Here is a tiny trained network, its code and every weight. The questions are about switching its units off for an input and a class, where a switched-off unit gives its printed mean instead of its output.

import numpy as np


def w(rows, s, z=0):
    codes = np.array(rows[::2]) - 128.0
    scale = np.full(codes.shape[1], s)
    scale[-1] = z or s
    return codes * scale


def f(y):
    return y / 2 * (1 + np.tanh(0.7978845608 * (y + 0.044715 * y**3)))


def log_softmax(a):
    a = a - a.max(-1, keepdims=True)
    return a - np.log(np.exp(a).sum(-1, keepdims=True))


def net(x, mask):
    res = np.array(x, float).reshape(1, 8) / 4 @ E
    y = f(res @ A[0][:, :-1].T + A[0][:, -1])
    res = res + np.where(mask, y, B[0][:, -1]) @ B[0][:, :-1]
    return log_softmax(res[-1] @ U[:, :-1].T + U[:, -1])


A, B = {}, {}
E = w([
[127,131,130],'x0',
[128,128,124],'x1',
[131,133,126],'x2',
[46,22,12],'x3',
[127,124,125],'x4',
[125,127,125],'x5',
[222,185,49],'x6',
[214,3,174],'x7',
],0.0052)
A[0] = w([
[142,121,143,3],'N1',
[166,151,65,86],'N2',
[95,197,220,24],'N3',
[142,173,183,46],'N4',
[93,196,101,91],'N5',
[169,190,110,76],'N6',
[38,248,76,82],'N7',
[62,184,143,70],'N8',
[92,145,202,130],'N9',
[195,128,113,142],'N10',
[145,186,180,22],'N11',
[132,148,138,4],'N12',
[113,150,130,97],'N13',
[165,179,111,108],'N14',
[128,109,149,136],'N15',
[97,89,199,156],'N16',
[146,135,127,71],'N17',
[139,67,147,131],'N18',
[110,105,89,27],'N19',
[113,140,114,89],'N20',
[86,134,171,161],'N21',
[48,82,76,61],'N22',
[204,178,213,41],'N23',
[155,203,193,90],'N24',
[164,168,149,3],'N25',
[98,186,109,59],'N26',
[223,130,67,109],'N27',
[66,169,141,1],'N28',
[169,167,55,97],'N29',
[111,134,108,156],'N30',
[129,62,105,37],'N31',
[197,147,42,11],'N32',
[65,204,124,19],'N33',
[221,177,77,97],'N34',
],0.013,0.0033)
B[0] = w([
[163,27,187,111],'N1',
[55,109,147,150],'N2',
[94,112,94,190],'N3',
[88,73,43,164],'N4',
[174,57,195,177],'N5',
[102,143,136,170],'N6',
[254,89,205,253],'N7',
[190,122,145,170],'N8',
[63,174,117,171],'N9',
[129,192,174,164],'N10',
[108,64,49,169],'N11',
[105,69,104,113],'N12',
[111,78,173,129],'N13',
[30,60,130,165],'N14',
[135,182,153,139],'N15',
[86,160,178,185],'N16',
[155,121,142,120],'N17',
[225,151,172,170],'N18',
[100,50,76,131],'N19',
[146,6,144,125],'N20',
[60,120,174,160],'N21',
[76,43,90,195],'N22',
[159,22,26,225],'N23',
[66,28,38,213],'N24',
[123,33,89,143],'N25',
[196,117,190,157],'N26',
[92,158,240,181],'N27',
[143,129,175,143],'N28',
[54,135,188,167],'N29',
[102,96,67,142],'N30',
[175,60,127,153],'N31',
[49,118,188,158],'N32',
[221,93,175,177],'N33',
[67,88,197,197],'N34',
],0.0053,0.0065)
U = w([
[14,175,180,210],'0',
[254,146,154,90],'1',
[51,124,43,5],'2',
[117,187,97,158],'3',
],0.0096,0.0032)

Each question gives the input, the list of numbers given to net, and the class t.
The units are the neurons (one row each of A and B). Each row of codes is followed by its name. A weight is (code - 128) times the scale printed after its matrix; where a second scale follows, it is the last column's (A, B and U).
mask holds one flag per neuron, in row order. A switched-off neuron (its flag False) gives its mean, the last column of its row in B, instead of its output. The means were averaged over made-up inputs and are rounded, as every weight is.
A unit's drop is (log p(t) with every unit on - log p(t) with that unit switched off) / (log p(t) with every unit on - log p(t) with every unit switched off).
The circuit of an input: a set's keep is (log p(t) with only the set's units on - log p(t) with every unit switched off) / (log p(t) with every unit on - log p(t) with every unit switched off). Starting from the 12 units with the biggest drops (on a tie, the unit counted first), units are removed one at a time, each time the one whose removal leaves the highest keep (on an exact tie, the one counted first), for as long as the keep stays at least 0.8.
units of the circuit, in order: the units of the circuit, biggest drop first
unit that matters most: the unit with the biggest drop
top k neurons: the k neurons with the biggest drops, biggest first
drop of u: that unit's drop, to one decimal
input [-5,-8,2,3,-8,2,5,4], class 0: top 4 neurons	(N7; N27; N23; N32)
input [2,-5,-5,-5,1,-6,8,-5], class 0: units of the circuit, in order	(N34; N29)
input [-4,-5,5,8,-6,-3,-3,-8], class 1: unit that matters most	N7
input [1,0,0,-8,-4,1,2,-6], class 2: units of the circuit, in order	(N24; N23)
input [4,-4,0,-7,-6,0,-6,-8], class 1: top 3 neurons	(N7; N33; N8)
input [8,-1,-2,-8,7,4,3,6], class 2: top 2 neurons	(N23; N24)
input [-5,-2,-6,-3,-1,-4,-2,-7], class 1: units of the circuit, in order	(N7; N33)
input [-6,1,3,-5,6,2,-1,4], class 2: units of the circuit, in order	(N7; N23; N33)
input [-5,5,-7,-6,5,4,5,5], class 2: top 2 neurons	(N23; N7)
input [-6,0,-4,-6,-4,0,8,2], class 0: top 2 neurons	(N27; N34)
input [-4,-6,-6,2,4,4,5,4], class 0: top 3 neurons	(N7; N27; N23)
input [-3,3,-8,-7,-4,5,7,-5], class 0: top 2 neurons	(N34; N29)
input [-5,6,1,5,7,3,3,-8], class 1: drop of N7	0.4
input [0,3,4,-8,7,8,6,5], class 2: drop of N23	0.3
input [6,-1,-8,-8,3,8,0,-7], class 2: drop of N9	0.2
